Below is a small trained network, with its code and all its weights. Each question gives an input and a class and asks what happens when units are switched off, that is, made to give their printed mean instead of their output.

import numpy as np


def w(rows, s, z=0):
    codes = np.array(rows[::2]) - 128.0
    scale = np.full(codes.shape[1], s)
    scale[-1] = z or s
    return codes * scale


def f(y):
    return y / 2 * (1 + np.tanh(0.7978845608 * (y + 0.044715 * y**3)))


def log_softmax(a):
    a = a - a.max(-1, keepdims=True)
    return a - np.log(np.exp(a).sum(-1, keepdims=True))


def net(x, mask):
    res = np.array(x, float).reshape(1, 5) / 4 @ E
    y = f(res @ A[0][:, :-1].T + A[0][:, -1])
    res = res + np.where(mask, y, B[0][:, -1]) @ B[0][:, :-1]
    return log_softmax(res[-1] @ U[:, :-1].T + U[:, -1])


A, B = {}, {}
E = w([
[61,151,224,190,83,10,83,198,116,78,127],'x0',
[121,54,98,5,242,90,139,194,152,52,205],'x1',
[129,138,131,121,130,133,126,130,126,125,121],'x2',
[136,135,130,129,128,129,132,127,124,124,138],'x3',
[47,130,124,36,59,152,78,119,12,189,196],'x4',
],0.017)
A[0] = w([
[166,79,131,109,240,99,159,189,210,59,123,111],'neuron 1',
[68,176,202,152,41,53,75,129,65,138,144,77],'neuron 2',
[52,142,236,181,79,14,95,241,99,68,113,130],'neuron 3',
[228,184,164,233,107,128,143,51,182,133,38,247],'neuron 4',
[55,75,91,6,158,121,82,181,45,119,240,11],'neuron 5',
[177,97,72,97,203,217,194,104,181,84,105,235],'neuron 6',
[142,147,76,139,71,198,100,45,78,245,109,208],'neuron 7',
[104,146,143,94,75,136,56,98,8,253,208,151],'neuron 8',
[136,82,209,115,212,46,165,231,172,50,141,104],'neuron 9',
[108,96,154,84,129,106,138,172,104,144,128,119],'neuron 10',
],0.011)
B[0] = w([
[109,169,27,130,196,131,49,74,139,69,178,226],'neuron 1',
[46,169,217,171,64,109,115,73,153,121,95,201],'neuron 2',
[36,189,214,231,109,54,27,210,111,91,97,238],'neuron 3',
[166,76,240,150,141,160,225,232,117,195,40,254],'neuron 4',
[221,34,200,186,178,105,224,224,115,224,7,237],'neuron 5',
[200,57,117,81,206,168,156,88,153,115,149,244],'neuron 6',
[79,135,111,82,61,235,194,67,89,180,124,241],'neuron 7',
[79,164,144,108,12,203,118,85,193,160,132,238],'neuron 8',
[110,165,82,136,211,70,112,205,69,37,155,229],'neuron 9',
[115,97,162,152,172,179,115,158,107,96,136,159],'neuron 10',
],0.012,0.038)
U = w([
[225,55,141,107,158,202,208,155,125,206,101,242],'0',
[129,130,205,225,105,47,148,246,87,146,76,99],'1',
[102,151,43,51,27,222,152,43,126,189,171,126],'2',
[37,215,169,177,11,100,27,72,122,145,160,4],'3',
[214,90,17,35,191,144,122,59,198,73,239,199],'4',
[71,193,74,157,154,55,26,180,83,23,220,27],'5',
],0.012)

Each question gives the input, the list of numbers given to net, and the class t.
The units are the neurons (one row each of A and B). Each row of codes is followed by its name. A weight is (code - 128) times the scale printed after its matrix; where a second scale follows, it is the last column's (A, B and U).
mask holds one flag per neuron, in row order. A switched-off neuron (its flag False) gives its mean, the last column of its row in B, instead of its output. The means were averaged over made-up inputs and are rounded, as every weight is.
A unit's drop is (log p(t) with every unit on - log p(t) with that unit switched off) / (log p(t) with every unit on - log p(t) with every unit switched off).
The circuit of an input: a set's keep is (log p(t) with only the set's units on - log p(t) with every unit switched off) / (log p(t) with every unit on - log p(t) with every unit switched off). Starting from all 10 units, units are removed one at a time, each time the one whose removal leaves the highest keep (on an exact tie, the one counted first), for as long as the keep stays at least 0.8.
units of the circuit, in order: the units of the circuit, biggest drop first
top k neurons: the k neurons with the biggest drops, biggest first
drop of u: that unit's drop, to one decimal
input [-7,-8,5,0,2], class 2: units of the circuit, in order => (neuron 7)
input [0,0,2,5,-4], class 0: top 2 neurons => (neuron 3; neuron 4)
input [1,0,8,1,8], class 3: top 3 neurons => (neuron 8; neuron 4; neuron 2)
input [0,-3,-7,5,7], class 2: top 2 neurons => (neuron 3; neuron 7)
input [7,-3,-7,-4,1], class 3: top 2 neurons => (neuron 5; neuron 2)
input [8,8,-1,2,0], class 5: top 2 neurons => (neuron 9; neuron 1)
input [5,0,2,8,3], class 3: top 2 neurons => (neuron 4; neuron 2)
input [-1,7,1,-4,0], class 4: top 3 neurons => (neuron 4; neuron 1; neuron 3)
input [-2,7,7,-8,0], class 4: top 2 neurons => (neuron 4; neuron 1)
input [0,0,3,8,-6], class 0: top 2 neurons => (neuron 4; neuron 3)
input [1,-6,4,6,3], class 3: top 2 neurons => (neuron 2; neuron 6)
input [-8,-1,-6,5,8], class 2: top 2 neurons => (neuron 8; neuron 7)
input [0,1,-4,-8,-3], class 4: top 2 neurons => (neuron 3; neuron 5)
input [-1,3,4,-8,1], class 0: units of the circuit, in order => (neuron 3)
input [5,6,4,2,-5], class 5: drop of neuron 3 => 0.0
input [-3,-2,0,-8,-7], class 0: drop of neuron 4 => 0.8
input [-4,1,-4,8,-3], class 4: drop of neuron 5 => 0.5
